Each row has a hidden value. The values are split into ranges, and the tier after each row names the range that its value falls in. Each part has its own value, ranges and names.
[ 104  -11 -189  -72  138  -75 -135 -114 -246   27   34 -318    9 -131
   33  -82  -98 -130  -85 -217  412   46 -368 -237   66  221  -90   97
  100 -162 -497 -261  359  -85   47 -146 -109   12  -16  -84  244]  B
[-260    3   26  -55  214   43  140   99 -316 -104   26 -158   32 -129
 -165  156   87  -72  381 -105  160  -44  -16   93   -1 -152   25  -28
  100  137  112  214  116  -38  208  -28   49  163   64 -105   58]  B
[ 220   32   73  169 -133 -169   68   62   30   45  -56  140   12  -59
  361 -138 -131  106 -341   37 -116 -104   88 -149 -175  197  373  244
 -283 -120  139  -49 -231  188  -25   71  162  149   -8  -68  174]  L
[ 228  290  -31  123 -103   61 -141   34  361    5 -148  168  -69  -87
  257 -241   90   65 -351  145  -83 -134  -11   57 -292   62   49   66
 -190  -41   47 -174 -268 -176  -43  -82   24  -84  157    2 -146]  G
[   8  -45 -115 -112  -83 -144  -65 -257 -222  255  -84 -135  322  189
   61   26 -199   39 -297 -257  -75  -87 -105 -473  133   65  151  286
 -174   30 -200 -252 -167  444  -43  252 -271   56 -110 -185  385]  X
[-241   81  -25   26  168  -20  -79  148   -5  176  152  134   62 -127
  -30   93  139   82  113  184 -245   78   -7   54  -67 -163  -11 -190
  -50 -150   83 -134 -271 -265  -68  -76   10 -146  306  150 -248]  M
[  90 -167  -83  167   31  415 -226  458  -87  -69   44  272  -52 -422
  -76   22  223 -265   83  220   14  102   71  259  122  -96 -173 -203
   72 -284 -269  -18  567 -535  -96 -266 -211    8  476 -138  -69]  Y
[ -71  -55  111  -54  -90 -264 -117 -199  179   96 -148  112  136  171
   -3   54  -98  199 -208  -69 -273  105   76 -311   64  -19  103  176
 -109  157  185 -153 -545  437   49  147 -242   19 -212  112  163]  M
[-144   90  -36  -30  201 -319  -34 -228   79  138   26  -88  242  185
   90   51 -133  201   19 -250  -87   44  -58 -302  151  130  -43   47
   85  136  115 -167 -355  304   33  101 -161  -91 -242  138   -9]  B
[   5  185 -144  -90   16  255 -264 -103  -18 -333  -54  -54   45    9
  -34 -130  -29  -16   25  -57  377   40 -183 -151   84 -233 -378  217
  128  349 -159 -113   69 -117  259 -158  -72  -90  -34   43  197]  B
[ -89   51 -211  -12  -55   83 -112  138  -80  -10   35 -141   66    2
  173   57  -85   -4   89  118    4 -156  162 -203  -49 -171  -46   34
   58   57  123  -12  279  -46   28 -214    6  117  124 -103  333]  N
[-165  364 -120 -107  -83 -252   59 -142  180  208  -44 -533 -159  219
  212 -107 -192   62  119 -160  254 -109 -227 -107 -443  -78    7  160
   64   68  221 -199 -332   87   58   18  224   69  -96  -34  223]  X
[-247   91   72  -30   56   -6  -37  164  202  348  200   96  312  159
 -173  155  106  232  234  152 -408  100  168   18   55 -157  -88  -52
    3  -10  265  -73 -299   31  -90  131 -101    6   34   80 -146]  Y
[-400  271 -100 -279    4 -355 -168 -187  556  190 -100 -398  -57  332
 -106  187   56  264  274   77 -204  -25  160 -260 -307 -279 -168 -148
  220  261  595 -124 -494  172  112 -175  -82   19 -218  262  175]  X
[  -5 -191   41  101  305   28   95  269 -271  -86  182   59   52 -390
   -1   62  158 -132  247   -4  142   95  -10  183  108  234    9 -156
   82 -270 -190   55  438 -330    4 -147  -33   84  187  -52 -206]  B
[-222  -52 -101  250  206    2   19   82 -426  149  -67  122  261   -4
   97  216 -206  -36   30 -309 -222 -106   83 -135  428  -71  157  -26
   82  118   73  144   13  347   -8  143 -206  -11  126 -187  138]  S
[-152  349 -116 -248 -221   44  -21 -137   48  147    7 -406  175  181
  111  -95   28  194 -106   -4  217  -61 -101 -195 -278 -179  -31  462
 -104  163  -11 -294 -348  115  121  101   78  -94   74  -80  296]  N
[ -25   -2  238  -79  188  -20   64    9  -61  192  132   64  287  -36
 -408   65  228  120   63  -60  -66  195 -146   88  106  146   45  118
 -106  -94 -176  -55 -222   52   71  263  -71   93 -100   17 -171]  L
[  50  108 -197  -35 -139  418 -330   65 -105 -102  -23  198  226  -19
   15  -94    6   12 -206   93   51   34  -40 -235  182 -371 -245  265
  -98  176 -211 -198   -6  -93   68  -37 -184 -179  253  -49  288]  M
[ 120  -29   14  -25 -164  -82 -111   10  349  -22  -80 -135 -151   23
   90 -103  -44 -103   32   80   81  -29   31   27 -279  147 -106   -4
   55  -79   29 -159  182 -116  -46 -140  -99  262 -133  -76   52]  M
[-155  203   67 -103   79 -143   37    6  164 -198   84 -112  -64  -76
  147  -58   85  231  152  211   96    6   50    4 -295  -59  -32   80
    3  171  286  -13 -236 -139  210 -248  208  -12  -18  207 -112]  J
[ 124  -25  -24  359  -68   71 -264  131 -292  372  -53  108  -52  -38
  -75  -24 -354 -151 -377 -114 -104  104 -357  -26  262   73  160  117
  -26 -273 -480 -167  146  152 -128   72  -58  121  128 -198  271]  M
[   2 -189  -79   -7   10   80   -7  134 -402   -6   49 -201   62 -126
   -8   52 -147 -173  119 -107  247    5  -84 -118  136   30    8  136
   77  -74 -260   11  551   31   52  -83 -101  254   35 -257  376]  X
[-143 -227  -18  -42  229 -148  114  -75 -613   84   81   -2  327  -64
  -53  187 -121    1   18 -244  -61  -23  -60 -342  308   43  245  105
 -118   -1 -139   42   22  317   67  170 -142  110  -17 -124  238]  S
[-112  -89 -183 -219   91  132  -58  141  -14   16   64  -35  300 -180
   22  128  347   15  148   76  -30    2  254 -165   49 -100 -142  -62
   -1  -81    8 -135  167 -207  -35 -102 -332 -133  289  -38   57]  X
[-153 -111 -186 -106  305   21  -21   78 -361 -347  118  -31   77 -299
  136   95   78  -42  264   73  171  -86   91 -203   79 -107  -98 -148
   84   96   17   89  384 -268  166 -380  -57  -25  178   51   54]  L
[ -50   -4   64  154  -75 -285  -69   70  145  160 -114 -174 -306   47
   54   35 -266  -37   36  -18  -51   29  -56   -9 -174   52  149  -41
  121  -86  193    4  -15  166   11 -132   85  305 -147  -17  246]  M
[-312  224 -212 -266  -20   42 -271  -60   27  202   69 -279  167  118
 -137  103   71  205   33  118  -10   93  -82 -306   -7 -377 -221  121
   77  130  -28 -283 -218   -2   98 -147 -132 -212  157  125  284]  M
[ 289 -131  -33  350  -18  -14 -185   -8 -413  -47  -77   88 -197 -251
  224 -192 -380 -267 -463 -164  259   43 -424  -54  140  337  182  175
  -62 -272 -643 -202  343  -16  -31  -94   22  115   89 -179  176]  S
[  -1 -253  167 -133  -31 -211  158  -90 -107 -107    5  257  161  -17
   65   30   -3   47    4   57 -251  -79  178 -241 -145  -23  271   71
 -370   44  272   32 -359  173   19  186  -69  243 -113  -16   25]  Y
[  90  -59  117  433  302    5  117  267 -198 -111  -21  267 -129 -279
  129  -39 -133 -203  165 -235   79   19 -104  315  168  209  101 -167
  113 -103   18  235  202 -109   13    2   77  149   53 -105 -239]  L
[-209 -232  101  -26  235 -371  150   -2  -99  201  144   38  245   16
  -16  245   -6  101  211  -21 -376  -20  206 -160   63  191  209 -188
  -48 -126  234   27  -96  184  -86   84 -133  204 -124   38 -121]  N
[ -14  168 -231 -405   47  103   -4 -134  -36 -367   99  -90  413 -112
  377 -161  250  296  -40   58  322  -44  139 -473  -54 -167 -218  385
 -161  317   59 -235 -187 -105  224 -146 -133 -383  140  129  151]  J
[ 180 -376  122  197  269 -119  192  103 -779  150  -20  176  172 -302
 -131  120 -144 -192 -171 -335  -54  -17 -196 -143  372  305  521   62
 -230 -288 -372  200  286  317   -2  236 -108  326    7 -315  245]  J
[-221  -11  114 -132  326  -14  122   33 -377  -60  239  -10  219 -160
 -227  108  126  115  269  100    1   26 -104   24   56  -39   19  -11
  -63   75  -81   98   41 -123  174  -66   51   79   35   47 -211]  G
[  40   39 -126  409  -36  303 -340  248 -302  188 -145  165  -85 -104
 -103   55 -244 -219 -261  -69  -88   10 -190   58  328 -146   43   13
  102  -99 -342    6  309   38  -34  -67  -81   75  279 -226  314]  N
[ 247  -46  216  182 -114 -109   91   71  105  -54  -74  187  -11 -110
  223 -163  -42   43 -248  -48   26   60   34   50 -105  295  254  279
 -197 -111   33  -47 -206  141   21  149   75  159  -83  -59   18]  B
[ 212  250 -185  291 -125  120 -182   39  -81  125 -159  -70  -94   39
  251 -189 -329 -134 -336 -170  144 -183 -247  -74  -13   43   74  197
   -5  -24 -211 -110  143   85  -29  -11   87   91   72 -252  324]  L
[  47  141  180  172  108   -4   56  -71 -145  204  -83   74  125   79
 -195  -49 -132  -13 -116 -251  -70  -41 -291  137  104  132  149  146
  -97   72 -165   43 -210  250   45  306  -31  176 -146 -187 -120]  G
[ 178  112   78  401  -85 -127  -88  107  208  152  -42  123 -157  -59
  369 -209 -250   -9 -297  -70    2   99 -152  161  -63  334  107  125
    6 -236 -111 -234 -143    2 -135   21   90   -7   40  -12 -134]  N
[ -46   65 -142   73  117 -102 -204 -140  -71  -52 -174   46  132  106
   86   58 -223  100 -131 -251  -51  -22  -11 -410  319 -111  -35   93
  111  304  110    4 -155  387  149  -43 -215  -67 -152   51  351]  L
[-166  152    0 -219  120 -350   14  -19  381  289  230 -179   68  108
  -43   70  187  239  219  250 -251    2   80 -140 -416   31   13 -192
  -80 -211  341 -216 -381 -185  -81  -67  155   81  -70  260 -142]  N
[ -76 -124   37  -54  276 -342  135 -170 -454   52  -40  -88   15  -80
 -109  123 -134  -47   14 -211  -42 -125 -200 -274   -7   80  358  -66
 -152  -23   -7  117 -101  244  115   55   31  260 -145  -62  175]  J
[ 190  337  227  172 -183 -231 -124   -6  600  268  -14  147 -107  183
   81 -203  -85  302 -358  313 -379  -23  -32   76 -401  180  190  124
 -229  -87  232 -175 -568   73  -62   14  266  170 -195  165 -175]  G
[ -65 -197  109 -164  193 -112  165  111 -123  -12  282   68  152 -236
  -19   13  207   11  282  110   25  132  -12   27 -123  111   10  -78
 -149 -247  -35 -112  -15 -310  -44   10  -29   57  103   64 -273]  Y
[  64 -216  115  218  232  -20   76  167 -182  -44  137  182  130 -173
   60   -6  -97 -116  184 -181   76  149  -57  126  270  293  -48  -37
   96 -147 -163   15  283  -63  -47   64 -119  129  -51  -69 -199]  N
[ -69  129 -230 -348  117   84  -26 -240 -209 -268  -57  -93  296 -105
  137  -68  220   89  -71 -146  290  -91  -52 -416  -20 -211 -110  240
 -163  274  -60 -181 -267  -31  218    0 -188 -301  152   26  176]  L
[  10  254   36 -177   24  232   43   50  -69   50  214   92  476   -5
  -31 -117  240  306  -81  114   29   57  -30 -104   12 -123  -56  413
 -272  111  -82 -157 -341  -47  110  196   52 -181  132   25  -40]  J
[ 157  -27  -20 -127 -128   70  -69   39 -120  165   34  169  228  -48
  -53  -46  117   77 -301  119 -152    7  -13 -315  -90 -122  212  246
 -418 -179  -95 -192 -292   41  -33  189   -3   53  150  -47  317]  X
[-228   16  167 -291   94 -103  134 -121   38  -84  235  129  464    7
   -9   65  317  362   76  237 -220   32  244 -134 -111    4   29  186
 -271  148  191 -138 -509   -6  105  126  -43 -101   -2  193 -322]  B
[ 177 -191  237  325 -163 -230   20  108 -128  229  -60  192 -178    0
   51  -38 -388 -102 -249   -1 -254    1 -114   20  -72  211  443   97
 -216 -257  -24   31  -61  279 -110  149  133  469 -138 -176  182]  Y

Next part:
[-235  -42 -134  180    0  -56  271 -189   48  -51 -250  103 -311  192
 -154   88   12   47  -43   46 -105  -50  104 -188 -200 -307 -209  264
  -63  -24  -79  109  296 -162 -120  136   78  369  172 -108 -142]  dida
[  71 -231 -143  126   42  171  -52 -226 -186 -101  -10 -296  160 -237
 -249  -24  224  287 -113 -419   77   28   96 -164  180   11  272  152
   34   13  144   26 -170  194 -153 -259  290  -60  -11  -56  119]  topo
[-373   32   41  155  -37 -128  178 -269   20   71 -124   24 -141  179
 -121    1    5  143  -40  119 -197   98    6  -11  -23 -268   51  442
 -163 -108  195  132  243  123 -144  -26   12  249 -148 -202 -119]  Mevub
[  14  -77  -54  292   51 -106  -83   -1   78   65  100 -237 -108   33
  481  -75  -73  266 -169 -139   73  181 -102 -158   62 -142  -51 -111
   92 -112  125  -44  -52  149  229  161  -32  -71   -8   51  484]  bam
[-490  -15   36  267   81 -109  146 -238   57   37 -187   47  -70  225
 -179   18   56  190 -143   41 -122   94   23  -44  -37 -246   83  486
 -215 -185  273  162  215  169  -50   36  -31  191 -118 -143   16]  bam
[-106  280  -37   42 -165   50  165 -318   -3 -175  -25   91 -286  141
  124  154  136   43  -64  -87    8 -278  124 -260 -289 -317 -317   28
 -111   69 -307 -162  -30  -75 -287  286  108   67  379 -161 -169]  bam
[  28 -182 -342  340  139  179 -207  114 -111  -55  -31 -281  272   98
   54   73  229  137  -69 -300  294 -134    4 -180  -81   43  131   77
   83 -243  -14  -57   30   42 -176  -14   39 -168  151  179  373]  Mevub
[ 202  246 -191   29   19 -188  -79  102  -88   64  -98  232  -14  -10
  -41  113   66   26  103  138  -54   67   69   55  285   -7  101  350
 -121  -25  172 -148   58  228 -171   61  221 -182   85  -14  -71]  topo
[  -9 -172 -156  250   91   22 -159   18   45 -123 -207  207  -41 -232
 -401  -40  532  246    1 -209   84 -172  301 -387 -136    3  164 -135
   55  -95   -2 -181 -292 -337  235   67  315  192   89  -98  -92]  nop
[-390   55   75   74   40   11  125  -39  128  -22   12  171  -82 -151
  -26 -143  149   36  248  144 -285 -152  114   32  -59   30   28   75
 -242  -95  230  -34 -125  333  -99  116  -43  -95 -200 -176   10]  dida
[-148  196 -133   84  -48   71  201 -141   61 -235  -77   84 -308  152
   45  129  193  -18    3  -67   33 -263  134 -317 -368 -224 -271  -55
  -34 -117 -357  -59   15 -118 -188  396  131   94  345 -178  -97]  dida
[-107  -90   91  -51   21   89   72   97  212   17   51 -242    0   38
  412 -128 -180  220  263  -68 -204  257  124   91   35 -206  -36  -46
  -28 -192   63   21  -75  237   78   54  -83   57 -535   45  205]  ropas
[  17   18    7    7   31  156  -95   -4   62 -269  -40  241  -88 -401
 -200   12  559  114  237 -176  -61 -329  361 -393 -237   22   94 -281
 -128  -56 -191 -345 -628 -169  -39  189  327 -112  148 -199 -214]  nop
[ -53 -158   91   53 -323   85 -304  141   69  182  148   96   94 -235
  -11  -92  176  387   10 -270 -147   33  210 -191 -114  183  173 -442
  -90   16  103 -155 -322 -175  390 -216    4  104 -535  -80  -91]  nop
[ -17 -191 -183  421   47 -147 -283  175  137   55 -123   80   -1    2
  -74  -33  314  329 -269 -244  241   11   87 -342  -84   23   52 -248
  194 -197  131  -99  -42 -250  625  175  110  216  -55    1  269]  nop
[ 234  391 -120 -210 -119  140  191  -88  -35 -127   62   -9  -78   95
   69  137  131   23  161  -67  -54 -208   66  -35  161  -22 -203  107
   -8  -52 -133 -199   -7  252 -254  140  286 -135  179 -196  -77]  vazak
[  71 -117  -43   44    1  -63   34  108  209    8    6 -292  -67  100
  376  -25 -162  213   17 -155   12  268    2  -30   80 -220 -155 -110
  212 -173   38   38  113  161  336  173   25  183 -341   -2  296]  dida
[ 152  -30 -164   78  -13  160  136 -260 -174  -49   55 -285   28  -66
  -76   23  100  201 -150 -313   37  -89  -51 -118  276   40  -15  187
   51   38  133   -8   20  304 -185 -161  265 -100  186 -105  227]  dida
[  77  286   45  -98 -346  110   26 -331  -92  -70  181  -22  -45  -54
  174  159  108   94  -98 -241    2 -331   46 -125  -47 -103 -283  -58
 -120  229 -124 -281 -139  218 -268   45  117 -140  185 -183 -112]  bam
[-364  100  126 -131 -327  154  106    2  106  159  141   90 -154   55
  272 -232 -252  239  284   36 -439  187  268  138 -190  -81   -6 -178
 -278   32  -28  117  -40   50 -100 -107 -235  144 -661    4 -187]  Mevub
[  82  184   26 -208 -100  211  190 -146   98 -198   94 -328  -34  150
  352   88   -9  103  169 -219  -15  -57   92  -42  -41 -289 -259  -16
   65 -146 -261 -113  -55  237 -202  188  130   10 -112 -127   46]  Mevub
[  19 -105  -66  155 -113  -69 -243  188  161   72  111  -95   -1 -113
  238 -187  118  303    0 -192   67  133   98 -133  -47   28   73 -437
  216 -151   67  -70 -138  -22  485  115   27  123 -423  -30  225]  topo
[  65 -414 -228  217    4  246  -41   50 -102   39  -35 -308  154  -25
  -25  124   61  141   11 -283   23 -104   -6 -215  -84   28   11   53
   21  -39   -4  -24   77 -107 -165 -276   32   49   63  108  182]  vazak
[-511   53   50  147   81  -33  226  -32  196   99  -14   97 -126   95
  116 -217  -31   78  270  302 -347  -17    9  166   -4  -63  -23  212
 -184 -155  346   75  143  338  -28   88 -208   54 -279 -103  133]  Rur
[   6   30  -52  221   42 -125  -51   51  105   46  181 -120 -167 -124
  541 -177   -5  110   73   61  -29    3 -101  -74   40  -43  -89 -216
   82  -72  129 -143 -132  258  110  246  -48 -192   18  -12  432]  topo
[ 182   40 -176   -7   59   87  -52  172  -86    0  -85   38  150  -15
  -86  159   88   66  133 -101  -49    8  128  -22  188   77  105  268
 -164 -139   71 -106  -35  189 -229  -66  205 -213  -27   48   22]  Mevub
[ 229  308 -153  -72  -39  -43  -16  -44  -40  -25   10  -11    2   46
   88  -31  132  140  162   10   12   31   94   73  276  -97   51  177
   88  -73   50 -169   -8  224 -128   72  259  -62  -30  -75  -17]  Mevub
[  74 -212 -157  194   70 -106 -117  156  169  -40  -99  -39  -98 -138
   35  -94  141  241   -4 -172   84  142  139 -203    1  -79   22 -248
  242 -109   63  -34  -70  -90  468  176  158  216 -170  -12  183]  vazak
[ -72 -217 -269  455  109   28 -122   15  -63  -21  -43 -262   68  149
   81  104  115  198 -378 -353  301  -14  -92 -318 -114  -22   15   32
   80 -230   27   75  123   23   75  101   27  -53  207   84  470]  Mevub
[ 123 -383 -220  105  137  301   77 -146 -129 -127  -83 -552  242  -13
 -125   96   46  248  -74 -490  123   75   26 -116  184  -95   99  269
  124  -79   72  106   65  204 -190 -277  209   32   -9   74  279]  vazak
[  13   51  -96   91   26  131   -4   74   77 -220   73  111 -167 -266
   61   18  391    5  154 -121   -5 -374  144 -371 -253  106  -99 -368
  -32 -105 -198 -260 -397  -21  -17  317  192 -206  281 -177   68]  vazak
[-395   45   24   43 -191   96  183  -86   37  209  -85  259 -198  171
  -19 -154 -182  248  177  134 -438  122  260   86 -110 -127  -13  167
 -349   87  104  122  134 -119 -154 -197 -178  270 -349   54 -237]  nop
[  88  -54   14   60  -85 -168    7   44   70  109 -101   33    7   40
   22  249 -151  130 -254 -188  -32  127  -12  -58  204  -84 -218  207
 -120   -1  225  -26  181  272  231   44  104   44 -163  -56  120]  ropas
[ 161 -223 -134  145 -113   15 -199  241  -16   99  -31  130   84 -205
 -193  214  230   88  -28 -174  -28 -171   47 -296  -49  229   14 -129
  -70  -23   79 -206  -85 -140  179 -114  158  -19   16  -79  -28]  Rur
[ -40 -181  -21  147  -36   47 -254  169  113  -51   14  165  -15 -402
 -175 -168  458  264  124 -208  -42  -97  298 -333 -181  161  237 -461
   20 -138    9 -186 -484 -220  350   51  208   60 -270 -141  -40]  ropas
[  56 -104 -152  176  -70  -26 -148  -73 -153   15  -55   27   96 -157
  -52  181   35   71 -160 -222   70  -90   64 -108   31  -32  -11  181
 -164  183  110 -104  -10  181 -218  -79   77 -166  151   81   39]  Mevub
[ -93 -155  117  -25 -201  153 -143   35  -10  105   29  180   86 -301
 -297  -32  267  298  157 -166 -303  -30  272 -176  -46  166  275 -113
 -265    7  136 -144 -366 -133   71 -324  141   61 -407 -161 -289]  nop
[ 117 -140 -140  118  -45   -2  -53  -89  -62  -34  -73  -24  -32 -181
   68   87   27   57   24 -141   12 -111  115 -115  -23 -167 -129   65
  -35  202   -9 -159  -40   36 -199  -20   97   -4  152   81    7]  Mevub
[-310   -8 -104  334  116 -113  158 -102  131  -45 -290  161 -238  306
 -170  110  181  132 -172   19   18  -68   74 -290 -220 -274 -147  259
  -62 -241   -3   46  229 -214  120  268   74  335  194 -124   13]  nop
[ 131 -240 -156   37   21  225   28 -240 -158 -109  -29 -378  186 -166
 -275   11  168  307  -88 -460   67   53   85 -110  260  -13  199  189
  110   31  148   51  -69  223 -102 -305  312   35  -61  -67  105]  vazak
[ -95   12  -74  -53 -251  104   41  136  -31  207   24  235 -119  -36
   40  -42 -249  186  150   -5 -373  170  224   59    8  104   13  -39
 -309  171   82   75   34   10  -75 -214  -96   15 -318  106 -162]  Rur
[ 117 -119   34  -25   85   50   78   -8  174  -34  -16 -416   30  140
  455   26 -156  225  169 -128  -46  243   16   27  141 -379 -131  121
  130 -167   22  -79   16  184   59   58   34  119 -269   53  261]  nop
[-366  -46  -24  204   71  -12  309 -108   80  175  -71  108 -177   39
  -82 -254  -38  131  114  203 -354  -50    9   99  150   33  -77  274
 -166  -69  406  128  226  249  -30  -85  -62  148 -184  -95  176]  topo
[-121  -47   75  154  -33  -14  -39  109  178  118  146  -62 -155  -41
  450 -199  -86  312   44  -58 -175  201   48 -100   -7  -32   -8 -288
  -50 -123  131  -38 -200   87  318  109 -104  -30 -315   13  325]  nop
[   6   34 -111 -112  -13  182   28  274   14   30  -54  105  116    5
  -75   62  -32  101  250  -91 -214   91  235   66  106  149   95  118
 -248 -160   63   20  -36  207 -128  -75   78 -148 -337   59  -37]  dida
[ 245  275 -262  -58  -22  -19   22  128 -104   65 -106  273  -33   30
 -153   82   46   89  143   66 -119   42  152   65  333  107   61  282
 -120   29  135 -109   78  155 -139  -37  252 -134   97   23 -111]  Rur
[ 108  102 -137  -72 -140   36  -47  286  -41  168  -43  337   -4  -57
 -110  106  -39   83  201   56 -280   55  189   23  137  212   67   88
 -285   31  120  -89   -4   48  -62 -137   85 -123 -166   37 -181]  Rur
[ -23  250  -36  -55 -108  227  186 -281  -19 -232   80 -211  -95  172
  200  138  141   89  -15 -251   63 -237   68 -201 -165 -232 -238   26
  -29 -105 -306 -120  -77  138 -334  212  152  -65  225 -169   19]  ropas
[  60 -104 -235  250   66 -146  -55  118  144   43 -144  -55  -37  123
   -6  -12   74  237 -158 -143  162  120   10 -113  130  -74  -81  -14
  271 -146  182   14  233   12  487  157  118  258  -82    3  277]  Rur
